Below is a small trained network, with its code and all its weights. Each question gives an input and a class and asks what happens when units are switched off, that is, made to give their printed mean instead of their output.

import numpy as np


def w(rows, s, z=0):
    codes = np.array(rows[::2]) - 128.0
    scale = np.full(codes.shape[1], s)
    scale[-1] = z or s
    return codes * scale


def f(y):
    return y / 2 * (1 + np.tanh(0.7978845608 * (y + 0.044715 * y**3)))


def log_softmax(a):
    a = a - a.max(-1, keepdims=True)
    return a - np.log(np.exp(a).sum(-1, keepdims=True))


def net(x, mask):
    res = np.array(x, float).reshape(1, 7) / 4 @ E
    y = f(res @ A[0][:, :-1].T + A[0][:, -1])
    res = res + np.where(mask, y, B[0][:, -1]) @ B[0][:, :-1]
    return log_softmax(res[-1] @ U[:, :-1].T + U[:, -1])


A, B = {}, {}
E = w([
[177,97,155],'x0',
[234,206,96],'x1',
[155,72,104],'x2',
[111,186,158],'x3',
[77,76,140],'x4',
[112,184,58],'x5',
[149,106,255],'x6',
],0.0065)
A[0] = w([
[121,112,208,194],'n1',
[108,115,146,253],'n2',
[6,70,121,159],'n3',
[223,98,69,249],'n4',
[83,39,104,178],'n5',
[119,90,73,64],'n6',
[108,99,83,43],'n7',
[141,203,79,80],'n8',
],0.013,0.0057)
B[0] = w([
[220,68,185,216],'n1',
[205,58,92,200],'n2',
[135,122,7,226],'n3',
[39,62,65,254],'n4',
[81,119,42,202],'n5',
[15,139,202,138],'n6',
[67,146,218,129],'n7',
[183,254,59,197],'n8',
],0.017,0.0078)
U = w([
[102,249,154,56],'0',
[172,66,194,81],'1',
[61,139,153,2],'2',
[124,70,38,206],'3',
[167,128,75,107],'4',
[138,193,76,118],'5',
],0.011,0.0065)

Each question gives the input, the list of numbers given to net, and the class t.
The units are the neurons (one row each of A and B). Each row of codes is followed by its name. A weight is (code - 128) times the scale printed after its matrix; where a second scale follows, it is the last column's (A, B and U).
mask holds one flag per neuron, in row order. A switched-off neuron (its flag False) gives its mean, the last column of its row in B, instead of its output. The means were averaged over made-up inputs and are rounded, as every weight is.
A unit's drop is (log p(t) with every unit on - log p(t) with that unit switched off) / (log p(t) with every unit on - log p(t) with every unit switched off).
The circuit of an input: a set's keep is (log p(t) with only the set's units on - log p(t) with every unit switched off) / (log p(t) with every unit on - log p(t) with every unit switched off). Starting from all 8 units, units are removed one at a time, each time the one whose removal leaves the highest keep (on an exact tie, the one counted first), for as long as the keep stays at least 0.8.
units of the circuit, in order: the units of the circuit, biggest drop first
top k neurons: the k neurons with the biggest drops, biggest first
drop of u: that unit's drop, to one decimal
input [-3,-4,-5,0,-3,-7,5], class 1: units of the circuit, in order	[n1]
input [-1,6,-1,3,0,6,5], class 0: units of the circuit, in order	[n3; n2; n5]
input [0,1,-5,-4,1,6,2], class 4: units of the circuit, in order	[n4; n5]
input [8,5,-7,4,-8,-5,-2], class 5: units of the circuit, in order	[n8; n2]
input [-3,-2,-4,8,0,3,-4], class 5: units of the circuit, in order	[n4; n8]
input [5,8,-2,-1,-7,4,-2], class 5: top 2 neurons	[n8; n2]
input [0,-4,0,7,2,1,8], class 1: top 2 neurons	[n1; n4]
input [6,-4,8,0,-2,-5,6], class 1: top 2 neurons	[n1; n3]
input [-7,7,3,6,-6,-8,-8], class 5: drop of n2	0.1
input [5,-2,1,4,-7,7,-7], class 5: drop of n8	0.6
input [-7,0,7,6,-2,7,-7], class 5: drop of n8	0.3
